[122  78  73 128 157] : J704
[168 161 127 146 112] : J177
[107  85 145 125 141] : J267
[ 85 128  99 140 150] : J371
[140  84  67 124 100] : J348
[145 162 183 118 100] : J205
[141 100  77 122 141] : J490
[149  83 175 152 103] : J405
[112 118 109 130 100] : J12
[144 117 119 154 136] : J621
[135 158  92 103  96] : J228
both J267 J490:  => [141]
both J371 J267:  => [85]
both J348 J205:  => [100]
both J205 J348:  => [100]
both J704 J490:  => [122]
both J267 J205:  => [145]

[174  98 123 170 122  98 169]  J437
[119  98 171 168 172 170 122]  J914
[119  98 174 171 169 185 168]  J752
asked: [119  98 174 171 169 185 168] => J752
asked: [119  98 171 168 172 170 122] => J914
asked: [174  98 123 170 122  98 169] => J437

[ 96 154 142 130 113 105 153 108] -> J503
[ 72 154 142 130 113 105 156 108] -> J45
[127 101 107 153 102 147 111 112] -> J477
[130 104  92 102 133 109  72 149] -> J297
both J297 J503:  => [130]
both J503 J297:  => [130]
both J477 J503:  => [153]
both J477 J297:  => [102]
asked: [ 72 154 142 130 113 105 156 108] => J45

[131 102 133 127] : J923
[108 160  99 103] : J127
[146 100 108 107] : J346
[152 111 113 131] : J82
[116 142 156 153] : J750
[131 132 135 167] : J557
[132 103 170 146] : J395
[112 131 101 108] : J140
both J923 J140:  => [131]
both J557 J82:  => [131]
both J140 J127:  => [108]
both J127 J395:  => [103]
both J557 J140:  => [131]
both J140 J557:  => [131]

[130 122 127 140]  J826
[126 157 151 127]  J117
[150 140 148 118]  J628
[170 120 116 137]  J244
[161 117 150 145]  J179
[127 190 171 128]  J643
[156 139 117 141]  J669
[146  96 120 138]  J418
[ 99 181 138 118]  J651
[119 170 153 123]  J448
[130  65  91 131]  J194
both J826 J194:  => [130]
both J418 J651:  => [138]
both J418 J244:  => [120]

[137 102 152  89 120 123  88 132 168 124 148 126 144 159 122]  J755
[119 105 160 125 107 125  74 149 135 152 146 131 106 113 152]  J734
[129 137 185 104 133 119  61  75 121 125 131 166 119 167 152]  J75
[128 128 162 160 119 125 135 143 128 149 171 169 145 132 107]  J821
[151  90 160  92 141 105 141 138  93 106 129 106 154 125  96]  J740
[134 120  89 105 106 144 107 123 140 129 156  99 108 144 157]  J322
[110 136 142 155 122 118 149  67 110 124 142 147 108  80 119]  J121
[123 132 136 106 130 116 106 130 122 120 118 115 154 159 108]  J118
[120 114 143 103 130 131 118 129 122 121 122 107 106  96 143]  J344
both J734 J118:  => [106]
both J75 J121:  => [119]
asked: [119 105 160 125 107 125  74 149 135 152 146 131 106 113 152] => J734
both J75 J322:  => [129]
both J322 J121:  => [108]
both J322 J821:  => [107]

[126 179 129 116 125  94 116 130 121 121 161  96 128] : J559
[126 179 121  95 128  93 179 130 121  94 161  96 128] : J353
[126 179 126 116 125  94 116 118  93 166 132 108 166] : J11
[180 179 126 116 120  94 116 130 121 121 161  94 203] : J332
asked: [126 179 126 116 125  94 116 118  93 166 132 108 166] => J11
asked: [180 179 126 116 120  94 116 130 121 121 161  94 203] => J332
asked: [126 179 121  95 128  93 179 130 121  94 161  96 128] => J353

[148 125 132 118 115 141  92 146 110 136  99] : J906
[111 113  98 115 103 115 140  97 108  86  93] : J133
[132 188  95 126  78 183 107 114 136 129 107] : J32
[ 95 140  84 110  95 143 133 113 142 109 134] : J106
[122 136 104  75 120 132 141 133 140 113 120] : J564
[112 110  96 109  86 151 111 119  97  55  85] : J260
[112 110  96 109  86 151 111 119  97 111 134] : J567
[111 115  98 115 103 115 140  97 108  86  86] : J910
[154 170 126 118 114 191 146 117 127 118 112] : J684
[141 146 106 117  85 173  93 115  54 104  91] : J993
[120 145  85 104 152  84 156 142 139 172 131] : J575
both J910 J993:  => [115]
both J106 J906:  => [110]
both J133 J906:  => [115]
both J906 J133:  => [115]

[140 164 122 131] : J790
[ 90 125 113 127] : J791
[ 79 103  77 135] : J657
[121 105 130 142] : J101
[131 136 122 126] : J406
[ 94 121 174 123] : J174
[142 134  77 135] : J699
[129 125 151 124] : J719
[142 129 130 136] : J946
[149 128 141 102] : J142
[ 72 129  80 109] : J725
[125 116 139 135] : J666
both J725 J719:  => [129]
both J946 J406:  => [136]
both J101 J699:  => [142]

[111 110 109 192] -> J903
[136 135  81 174] -> J515
[170  93  71 124] -> J805
[145 192 149 193] -> J983
[ 70  70  57 107] -> J741
[ 70 110 143 109] -> J363
[170  93 134 110] -> J331
asked: [136 135  81 174] => J515
both J363 J331:  => [110]
both J983 J903:  => [192]
both J331 J903:  => [110]
both J363 J741:  => [70]

[161 143  92 181 114 122 144 123 124 180] = J602
[145 169  81 165 155 123 114 124 139 135] = J565
[120 136 151 111 184 155 111  59 161 113] = J414
both J565 J414:  => [155]
both J602 J414:  => [161]
both J414 J602:  => [161]

[125 115 132 158]  J306
[170  92 149 171]  J513
[157 101 143 175]  J778
[ 98 130 121 129]  J250
[ 84 157  98  84]  J891
[108 129 122 196]  J320
[123 142 108  64]  J69
[157 101 143 203]  J727
both J320 J250:  => [129]
both J891 J250:  => [98]
both J778 J891:  => [157]

[179 180 148  83] : J4
[180 148  77  82] : J927
[ 83 148 180  83] : J361
[ 96 180 165  79] : J653
[182 147  84 151] : J105
both J927 J653:  => [180]
asked: [182 147  84 151] => J105
both J653 J927:  => [180]
asked: [179 180 148  83] => J4
both J653 J4:  => [180]
both J361 J653:  => [180]

[109 145 121 143 148 145 126 140 152 141  96 136 106  83 129] = J123
[107 132 131 160 113 114 131 143 109 117 136 117 116  74 108] = J141
[138 137 136 111 141  97 135 104 153 100 138 135 145 109 136] = J259
[108 108 138 156  98 133 152 141 124 128 108 113 132 120 149] = J709
asked: [108 108 138 156  98 133 152 141 124 128 108 113 132 120 149] => J709
asked: [107 132 131 160 113 114 131 143 109 117 136 117 116  74 108] => J141
asked: [109 145 121 143 148 145 126 140 152 141  96 136 106  83 129] => J123

[ 99  92 141 100 139  91 128 141 132 141 132 132 132 132 128 141 131 150
 141 137 141 129 132  92 128 132 139 147 136]  J473
[115 113 128 117 128 112 127 142 130  89 123 122 121 121 128 126 121 111
 127 117 127 125 123 112 126 120 126 113 118]  J849
[183 193 113 178 113 196 134 115 145 117 142 146 147 148 130 117  90 164
 112 155 115 132 131 195 137 150 117 162 152]  J794
[142 143  91 144  89 142 142  87 151  89 150 151 153 152 144  89 141 164
  87 155  91 144 153 144 142 154  88 166 153]  J508
both J849 J473:  => [128]
asked: [142 143  91 144  89 142 142  87 151  89 150 151 153 152 144  89 141 164
  87 155  91 144 153 144 142 154  88 166 153] => J508
asked: [183 193 113 178 113 196 134 115 145 117 142 146 147 148 130 117  90 164
 112 155 115 132 131 195 137 150 117 162 152] => J794
both J473 J849:  => [128]

[132 127 155 134 132 119 136 126 125 124 135 118 129 127 143 134 111 128
 121 158] : J803
[147 139 140 120 119 147 125 129 145 150 135 124 144 123 107 150 125 113
 115 152] : J506
[125 124 157 138 135 109 142 125 117 115 133 116 126 125 155 125 106 113
 117 153] : J511
[127 139 141 120 119 147 125 129 145 150 135 124 144 123 107 150 125 134
 131 145] : J246
[136 141 104 115 114 175 109 123 140 157 133 129 128 120  73 149 139 148
 151 116] : J287
[145 136 146 124 123 139 127 129 142 144 136 122 141 126 141 146 122 129
 128 152] : J583
[135 142 103 116 115 175 109 139 142 158 133 130 126 120  75 149 141 151
 151 116] : J639
asked: [132 127 155 134 132 119 136 126 125 124 135 118 129 127 143 134 111 128
 121 158] => J803
asked: [145 136 146 124 123 139 127 129 142 144 136 122 141 126 141 146 122 129
 128 152] => J583

[ 86 143 179 143 197 103 135 101 167 147] : J66
[125  80 135 106 181 138 197 123 196 168] : J930
[121 104 140 107 182 104 187 116  99 175] : J382
[138 173 181 120 136 114  72 106 197  95] : J404
[120 157 196 163 161 107 103 120 103 122] : J372
both J372 J404:  => [120]
both J66 J372:  => [103]
both J66 J404:  => [197]
both J382 J372:  => [107]
asked: [125  80 135 106 181 138 197 123 196 168] => J930
both J404 J372:  => [120]
both J372 J930:  => [196]

[119 130 129 120 124 125 130] = J878
[121 130 123 132 118 127 124] = J632
[130 130 123 150 118 130 116] = J884
[120 120 124 127 115 129 126] = J135
[102 111  97 137 105 117 115] = J560
[114 110 121 100 129 122 120] = J440
[117 134 130 124 137 132 134] = J30
[117 137 149 131 140 136 134] = J137
[108 117 109 135 109 121 120] = J979
[173 146 168 142 150 144 140] = J568
[181 120 178 137 157 124 144] = J620
both J979 J30:  => [117]
both J884 J30:  => [130]
both J979 J560:  => [117]
both J632 J620:  => [124]
both J135 J30:  => [124]
both J440 J632:  => [121]

[129 129 129 128 129 129 135 152 178 185 162 140 130 128 129 129 129 128
 129] -> J940
[137 158 182 180 129 137 131 128 128 129 127 127 128 128 128 128 129 128
 129] -> J652
[128 127 128 128 129 133 129 173 185 167 143 131 128 128 128 127 129 127
 128] -> J876
[128 127 128 128 129 128 129 128 128 128 134 151 176 183 164 141 130 167
 128] -> J579
asked: [128 127 128 128 129 128 129 128 128 128 134 151 176 183 164 141 130 167
 128] => J579
asked: [128 127 128 128 129 133 129 173 185 167 143 131 128 128 128 127 129 127
 128] => J876
asked: [137 158 182 180 129 137 131 128 128 129 127 127 128 128 128 128 129 128
 129] => J652
asked: [129 129 129 128 129 129 135 152 178 185 162 140 130 128 129 129 129 128
 129] => J940

[170 114 184 178] -> J738
[129 102 184  54] -> J307
[149  54 199 178] -> J419
[179 177 130 178] -> J321
[129 102 178 177] -> J948
[183 184 178 177] -> J756
both J321 J419:  => [178]
both J948 J419:  => [178]
asked: [183 184 178 177] => J756
both J419 J307:  => [54]
both J738 J307:  => [184]
both J419 J738:  => [178]
both J738 J948:  => [178]

[127 131 134 133 155 155 128 129 127 148 128 128 143 138 127 131 133 152
 131 131 128 129 136 132 128 129 127]  J538
[130 137 127 135 127 132 144 154 136 128 128 126 127 134 132 128 139 126
 142 128 129 131 128 153 142 127 170]  J683
[127 127 143 142 132 159 128 147 127 133 128 146 143 129 146 143 142 172
 137 142 137 139 125 127 128 129 132]  J694
[143 127 128 144 127 120 150 179 127 138 138 128 131 130 127 143 133 126
 165 136 128 130 128 143 130 129 175]  J315
[130 160 178 122 158 147 130 126 127 130 128 132 131 147 164 128 148 131
 129 128 127 129 128 163 143 165 133]  J987
[170 129 124 124 153 174 123 158 146 128 157 126 179 149 136 128 128 131
 152 155 128 155 128 127 136 129 141]  J486
[127 131 134 159 127 134 128 143 158 128 130 132 127 127 192 148 177 141
 129 128 129 129 128 130 128 127 189]  J296
[127 127 134 142 135 143 126 154 127 167 128 150 131 129 127 172 142 198
 152 165 147 129 169 127 128 158 127]  J588
[153 127 134 133 127 143 137 176 158 128 127 125 139 140 146 128 133 126
 155 128 128 153 128 132 132 127 179]  J65
[160 133 130 130 140 174 128 143 168 128 144 128 175 151 133 128 130 126
 131 128 128 153 131 127 128 127 157]  J875
asked: [160 133 130 130 140 174 128 143 168 128 144 128 175 151 133 128 130 126
 131 128 128 153 131 127 128 127 157] => J875
asked: [127 131 134 159 127 134 128 143 158 128 130 132 127 127 192 148 177 141
 129 128 129 129 128 130 128 127 189] => J296
asked: [127 127 143 142 132 159 128 147 127 133 128 146 143 129 146 143 142 172
 137 142 137 139 125 127 128 129 132] => J694
asked: [127 127 134 142 135 143 126 154 127 167 128 150 131 129 127 172 142 198
 152 165 147 129 169 127 128 158 127] => J588

[166 162  95 148 103 133 147  91 154] = J103
[181 135 122 141 163 133  79 167  72] = J931
[163 127 158 163 116 126 101  88  98] = J820
[164 119 110 132  85 133 103 163 115] = J926
[183 135 138 164 103 136 149 108 122] = J53
both J820 J926:  => [163]
both J820 J931:  => [163]

[186 147 109 187] -> J775
[168 147 187 195] -> J707
[118 148 118 188] -> J229
[188 191 146 202] -> J509
[105 183 106 146] -> J150
both J509 J229:  => [188]
both J150 J509:  => [146]
both J229 J509:  => [188]
both J509 J150:  => [146]
asked: [186 147 109 187] => J775
asked: [105 183 106 146] => J150
asked: [188 191 146 202] => J509

[ 94 198 198 199 198] : J165
[197 122 180 198 198] : J479
[112 198 180 112 198] : J439
both J439 J165:  => [198]
both J165 J479:  => [198]
both J479 J165:  => [198]
both J165 J439:  => [198]
asked: [197 122 180 198 198] => J479
asked: [112 198 180 112 198] => J439

[152 141 121 149 123 119 164  89 130 120 122]  J720
[135 151 152 132 130 134 191 148  57 124 112]  J815
[120 148 152 153 124 152 159  83 148 119 122]  J686
asked: [135 151 152 132 130 134 191 148  57 124 112] => J815
asked: [152 141 121 149 123 119 164  89 130 120 122] => J720
asked: [120 148 152 153 124 152 159  83 148 119 122] => J686

